Here is a tiny trained network, its code and every weight. The questions are about switching its units off for an input and a class, where a switched-off unit gives its printed mean instead of its output.

import numpy as np


def w(rows, s, z=0):
    codes = np.array(rows[::2]) - 128.0
    scale = np.full(codes.shape[1], s)
    scale[-1] = z or s
    return codes * scale


def f(y):
    return np.maximum(y, 0)


def log_softmax(a):
    a = a - a.max(-1, keepdims=True)
    return a - np.log(np.exp(a).sum(-1, keepdims=True))


def net(x, mask):
    res = np.array(x, float).reshape(1, 7) / 4 @ E
    y = f(res @ A[0][:, :-1].T + A[0][:, -1])
    res = res + np.where(mask, y, B[0][:, -1]) @ B[0][:, :-1]
    return log_softmax(res[-1] @ U[:, :-1].T + U[:, -1])


A, B = {}, {}
E = w([
[128,128,125,128],'x0',
[153,39,135,178],'x1',
[129,128,129,129],'x2',
[143,77,26,34],'x3',
[130,128,129,127],'x4',
[169,76,208,40],'x5',
[253,154,129,149],'x6',
],0.0072)
A[0] = w([
[96,156,233,176,26],'neuron 0',
[158,73,100,194,127],'neuron 1',
[133,166,184,175,42],'neuron 2',
[150,96,32,78,25],'neuron 3',
[117,225,175,110,131],'neuron 4',
[104,175,75,205,35],'neuron 5',
[8,75,141,132,56],'neuron 6',
[144,101,212,66,22],'neuron 7',
[142,58,143,151,74],'neuron 8',
[79,109,125,123,56],'neuron 9',
[135,106,89,103,52],'neuron 10',
[134,69,157,199,106],'neuron 11',
[128,93,80,88,35],'neuron 12',
[250,163,94,167,73],'neuron 13',
[131,141,157,151,53],'neuron 14',
[131,108,97,105,59],'neuron 15',
[162,121,157,95,99],'neuron 16',
[113,132,135,138,254],'neuron 17',
[125,134,73,164,32],'neuron 18',
[100,57,134,162,150],'neuron 19',
[127,199,101,96,118],'neuron 20',
[178,129,138,125,137],'neuron 21',
[137,148,39,183,117],'neuron 22',
],0.014,0.0091)
B[0] = w([
[194,150,99,189,184],'neuron 0',
[99,146,79,92,183],'neuron 1',
[162,151,107,185,163],'neuron 2',
[163,167,78,179,178],'neuron 3',
[81,138,64,86,200],'neuron 4',
[196,164,174,65,173],'neuron 5',
[72,205,203,184,188],'neuron 6',
[189,207,161,55,169],'neuron 7',
[126,164,81,93,156],'neuron 8',
[108,163,159,155,140],'neuron 9',
[161,129,106,147,143],'neuron 10',
[93,132,75,92,180],'neuron 11',
[164,135,105,165,154],'neuron 12',
[51,153,192,191,200],'neuron 13',
[144,142,110,157,134],'neuron 14',
[152,125,116,152,140],'neuron 15',
[150,150,153,94,161],'neuron 16',
[150,3,133,122,254],'neuron 17',
[181,192,154,110,137],'neuron 18',
[104,113,89,100,188],'neuron 19',
[76,137,67,116,172],'neuron 20',
[99,107,154,142,174],'neuron 21',
[175,124,154,77,194],'neuron 22',
],0.035,0.0091)
U = w([
[235,152,40,245,85],'0',
[201,189,162,45,55],'1',
[48,176,177,190,78],'2',
[134,94,100,129,248],'3',
[69,173,3,81,24],'4',
[147,89,107,136,240],'5',
[144,85,102,142,229],'6',
[187,28,161,188,53],'7',
],0.0052,0.013)

Each question gives the input, the list of numbers given to net, and the class t.
The units are the neurons (one row each of A and B). Each row of codes is followed by its name. A weight is (code - 128) times the scale printed after its matrix; where a second scale follows, it is the last column's (A, B and U).
mask holds one flag per neuron, in row order. A switched-off neuron (its flag False) gives its mean, the last column of its row in B, instead of its output. The means were averaged over made-up inputs and are rounded, as every weight is.
A unit's drop is (log p(t) with every unit on - log p(t) with that unit switched off) / (log p(t) with every unit on - log p(t) with every unit switched off).
The circuit of an input: a set's keep is (log p(t) with only the set's units on - log p(t) with every unit switched off) / (log p(t) with every unit on - log p(t) with every unit switched off). Starting from the 12 units with the biggest drops (on a tie, the unit counted first), units are removed one at a time, each time the one whose removal leaves the highest keep (on an exact tie, the one counted first), for as long as the keep stays at least 0.8.
circuit, biggest first: the units of the circuit, biggest drop first
top k neurons: the k neurons with the biggest drops, biggest first
drop when u is switched off: that unit's drop, to one decimal
input [-2,-1,1,7,3,-6,-3], class 0: circuit, biggest first => neuron 3
input [-6,3,0,7,1,8,-1], class 1: top 2 neurons => neuron 7; neuron 16
input [-1,7,-4,2,-1,-3,6], class 4: top 4 neurons => neuron 1; neuron 11; neuron 6; neuron 8
input [0,-3,2,-4,-5,-2,-6], class 2: top 2 neurons => neuron 6; neuron 22
input [-5,4,0,-2,7,-7,2], class 1: top 3 neurons => neuron 5; neuron 22; neuron 18
input [-1,-8,-7,-8,4,-5,-1], class 0: top 2 neurons => neuron 0; neuron 2
input [1,8,4,0,-2,2,-6], class 4: circuit, biggest first => neuron 19; neuron 11
input [-2,4,5,-3,8,-8,3], class 1: top 2 neurons => neuron 5; neuron 22
input [-5,-8,-2,-4,4,-3,0], class 4: top 2 neurons => neuron 4; neuron 20
input [-3,8,-3,-4,2,-5,-4], class 4: top 2 neurons => neuron 11; neuron 1
input [-4,-8,3,3,-6,-2,-4], class 4: top 2 neurons => neuron 20; neuron 4
input [2,-7,6,2,-5,3,6], class 4: top 2 neurons => neuron 20; neuron 4
input [-2,8,-2,-5,7,-7,-1], class 4: top 4 neurons => neuron 11; neuron 1; neuron 19; neuron 7
input [0,5,-1,-5,8,8,8], class 1: circuit, biggest first => neuron 7
input [-6,-7,-6,3,3,8,5], class 1: drop when neuron 7 is switched off => 1.3
input [-4,3,1,-2,6,-7,1], class 1: drop when neuron 22 is switched off => 0.2
input [-7,4,-2,0,-7,1,-8], class 2: drop when neuron 6 is switched off => 1.3
